Below is a small trained network, with its code and all its weights. Each question gives an input and a class and asks what happens when units are switched off, that is, made to give their printed mean instead of their output.

import numpy as np


def w(rows, s, z=0):
    codes = np.array(rows[::2]) - 128.0
    scale = np.full(codes.shape[1], s)
    scale[-1] = z or s
    return codes * scale


def norm(h):
    return h / np.sqrt((h * h).mean(-1, keepdims=True) + 1e-5)


def f(y):
    return y / 2 * (1 + np.tanh(0.7978845608 * (y + 0.044715 * y**3)))


def log_softmax(a):
    a = a - a.max(-1, keepdims=True)
    return a - np.log(np.exp(a).sum(-1, keepdims=True))


def net(x, mask):
    res = np.array(x, float).reshape(1, 7) / 4 @ E
    u = 0
    for l in range(3):
        y = f(norm(res) @ A[l][:, :-1].T + A[l][:, -1])
        res = res + np.where(mask[u : u + 4], y, B[l][:, -1]) @ B[l][:, :-1]
        u += 4
    return log_softmax(norm(res)[-1] @ U[:, :-1].T + U[:, -1])


A, B = {}, {}
E = w([
[77,81,120,127,77,129],'x0',
[186,134,201,73,254,118],'x1',
[135,35,210,143,131,122],'x2',
[135,232,67,188,62,176],'x3',
[151,109,135,244,28,66],'x4',
[122,222,132,153,129,147],'x5',
[142,178,100,166,128,107],'x6',
],0.005)
A[0] = w([
[66,94,132,114,87,125,7],'0.n1',
[155,104,203,67,159,114,52],'0.n2',
[28,25,113,255,82,94,114],'0.n3',
[214,73,163,117,126,134,91],'0.n4',
],0.005,0.0021)
B[0] = w([
[166,95,134,132,135,23,120],'0.n1',
[90,1,112,98,163,135,158],'0.n2',
[155,127,116,70,60,126,252],'0.n3',
[145,95,91,128,160,94,141],'0.n4',
],0.0098,0.0035)
A[1] = w([
[41,89,117,104,88,101,166],'1.n1',
[189,26,189,34,220,153,254],'1.n2',
[135,82,144,171,2,87,35],'1.n3',
[136,60,217,138,152,86,139],'1.n4',
],0.0063,0.00066)
B[1] = w([
[173,128,146,150,131,86,160],'1.n1',
[62,93,179,178,198,141,254],'1.n2',
[161,67,125,2,96,132,216],'1.n3',
[80,143,136,120,116,175,166],'1.n4',
],0.013,0.0061)
A[2] = w([
[29,210,132,88,102,172,188],'2.n1',
[148,27,161,94,76,121,2],'2.n2',
[60,64,154,164,221,153,13],'2.n3',
[150,254,94,144,85,174,190],'2.n4',
],0.0057,0.00091)
B[2] = w([
[234,160,99,213,161,16,179],'2.n1',
[97,182,59,120,51,80,208],'2.n2',
[148,33,211,255,147,144,253],'2.n3',
[143,180,105,152,215,137,205],'2.n4',
],0.0063,0.0043)
U = w([
[33,38,240,143,201,151,190],'0',
[131,78,136,27,16,116,188],'1',
[152,255,102,140,174,135,7],'2',
],0.0093,0.0013)

Each question gives the input, the list of numbers given to net, and the class t.
The units are the neurons (one row each of A and B). Each row of codes is followed by its name. A weight is (code - 128) times the scale printed after its matrix; where a second scale follows, it is the last column's (A, B and U).
mask holds one flag per neuron, layer by layer. A switched-off neuron (its flag False) gives its mean, the last column of its row in B, instead of its output. The means were averaged over made-up inputs and are rounded, as every weight is.
A unit's drop is (log p(t) with every unit on - log p(t) with that unit switched off) / (log p(t) with every unit on - log p(t) with every unit switched off).
The circuit of an input: a set's keep is (log p(t) with only the set's units on - log p(t) with every unit switched off) / (log p(t) with every unit on - log p(t) with every unit switched off). Starting from all 12 units, units are removed one at a time, each time the one whose removal leaves the highest keep (on an exact tie, the one counted first), for as long as the keep stays at least 0.8.
circuit, biggest first: the units of the circuit, biggest drop first
most important unit: the unit with the biggest drop
top k neurons: the k neurons with the biggest drops, biggest first
drop of u: that unit's drop, to one decimal
input [0,0,-2,-8,3,6,7], class 2: circuit, biggest first : 1.n2, 1.n3, 0.n3
input [-4,3,2,4,3,6,-2], class 2: most important unit : 1.n2
input [7,4,-2,-3,-3,8,6], class 2: top 2 neurons : 1.n2, 2.n1
input [-4,-5,0,-6,2,-5,-2], class 1: circuit, biggest first : 0.n3, 2.n2
input [-3,-8,1,-1,-5,3,-2], class 2: top 2 neurons : 1.n2, 1.n3
input [-7,3,-8,3,0,-5,-7], class 2: top 2 neurons : 1.n2, 0.n2
input [3,-5,-3,1,-7,-2,7], class 2: top 2 neurons : 1.n2, 1.n3
input [0,0,-1,-2,0,1,8], class 2: drop of 1.n2 : 0.4
input [2,4,6,8,1,3,6], class 2: drop of 1.n2 : 0.3
input [-6,-7,-1,-2,1,2,-3], class 1: drop of 1.n3 : 0.0
input [2,-6,8,1,-2,-8,-8], class 1: circuit, biggest first : 0.n3, 2.n2
